Below is a small trained network, with its code and all its weights. Each question gives an input and a class and asks what happens when units are switched off, that is, made to give their printed mean instead of their output.

import numpy as np


def w(rows, s, z=0):
    codes = np.array(rows[::2]) - 128.0
    scale = np.full(codes.shape[1], s)
    scale[-1] = z or s
    return codes * scale


def f(y):
    return np.maximum(y, 0)


def log_softmax(a):
    a = a - a.max(-1, keepdims=True)
    return a - np.log(np.exp(a).sum(-1, keepdims=True))


def net(x, mask):
    res = np.array(x, float).reshape(1, 6) / 4 @ E
    y = f(res @ A[0][:, :-1].T + A[0][:, -1])
    res = res + np.where(mask, y, B[0][:, -1]) @ B[0][:, :-1]
    return log_softmax(res[-1] @ U[:, :-1].T + U[:, -1])


A, B = {}, {}
E = w([
[204,128,191],'x0',
[237,107,91],'x1',
[154,218,202],'x2',
[108,128,183],'x3',
[147,79,83],'x4',
[79,254,71],'x5',
],0.0094)
A[0] = w([
[148,195,99,129],'neuron 0',
[155,190,105,107],'neuron 1',
[164,96,149,120],'neuron 2',
[157,84,50,133],'neuron 3',
[156,118,91,165],'neuron 4',
[159,168,59,126],'neuron 5',
[189,117,171,254],'neuron 6',
[133,157,202,47],'neuron 7',
[205,164,150,47],'neuron 8',
[134,128,152,52],'neuron 9',
[134,166,139,44],'neuron 10',
[164,93,65,200],'neuron 11',
[159,103,212,5],'neuron 12',
[96,215,123,88],'neuron 13',
[163,178,116,89],'neuron 14',
[144,142,207,28],'neuron 15',
[104,140,246,212],'neuron 16',
[144,181,104,127],'neuron 17',
[49,211,144,123],'neuron 18',
[106,55,139,73],'neuron 19',
[171,127,46,117],'neuron 20',
],0.013,0.0073)
B[0] = w([
[133,204,125,187],'neuron 0',
[135,200,125,175],'neuron 1',
[120,105,114,178],'neuron 2',
[75,152,62,209],'neuron 3',
[119,122,65,178],'neuron 4',
[193,147,96,186],'neuron 5',
[162,42,148,244],'neuron 6',
[235,79,79,164],'neuron 7',
[142,144,40,173],'neuron 8',
[153,106,120,131],'neuron 9',
[159,115,146,141],'neuron 10',
[109,120,22,223],'neuron 11',
[151,74,109,171],'neuron 12',
[197,189,239,204],'neuron 13',
[129,184,115,160],'neuron 14',
[192,48,87,161],'neuron 15',
[126,135,4,239],'neuron 16',
[152,206,121,175],'neuron 17',
[121,205,208,238],'neuron 18',
[114,219,138,176],'neuron 19',
[120,152,2,190],'neuron 20',
],0.0076,0.011)
U = w([
[58,112,141,141],'0',
[175,39,76,140],'1',
[155,205,201,158],'2',
[151,95,254,5],'3',
[254,182,114,120],'4',
[110,203,44,145],'5',
],0.0097,0.016)

Each question gives the input, the list of numbers given to net, and the class t.
The units are the neurons (one row each of A and B). Each row of codes is followed by its name. A weight is (code - 128) times the scale printed after its matrix; where a second scale follows, it is the last column's (A, B and U).
mask holds one flag per neuron, in row order. A switched-off neuron (its flag False) gives its mean, the last column of its row in B, instead of its output. The means were averaged over made-up inputs and are rounded, as every weight is.
A unit's drop is (log p(t) with every unit on - log p(t) with that unit switched off) / (log p(t) with every unit on - log p(t) with every unit switched off).
The circuit of an input: a set's keep is (log p(t) with only the set's units on - log p(t) with every unit switched off) / (log p(t) with every unit on - log p(t) with every unit switched off). Starting from the 12 units with the biggest drops (on a tie, the unit counted first), units are removed one at a time, each time the one whose removal leaves the highest keep (on an exact tie, the one counted first), for as long as the keep stays at least 0.8.
units of the circuit, in order: the units of the circuit, biggest drop first
k most important neurons: the k neurons with the biggest drops, biggest first
drop when u is switched off: that unit's drop, to one decimal
input [5,0,-3,5,1,4], class 2: units of the circuit, in order : (neuron 11; neuron 20; neuron 8)
input [-5,5,0,-1,-2,-4], class 1: units of the circuit, in order : (neuron 18; neuron 0)
input [-6,8,0,-5,3,-8], class 5: units of the circuit, in order : (neuron 3)
input [2,-6,-4,4,-4,-4], class 1: units of the circuit, in order : (neuron 18; neuron 0)
input [0,4,-6,-1,7,1], class 5: 2 most important neurons : (neuron 3; neuron 20)
input [-6,-7,6,6,-3,3], class 2: 2 most important neurons : (neuron 18; neuron 13)
input [-8,-4,-5,4,0,3], class 2: 2 most important neurons : (neuron 18; neuron 16)
input [-6,-8,-1,0,0,-7], class 0: drop when neuron 5 is switched off : 0.2
input [-1,-4,4,3,-5,-4], class 1: drop when neuron 16 is switched off : 0.2
input [-1,-6,-3,0,6,7], class 2: drop when neuron 13 is switched off : 0.1
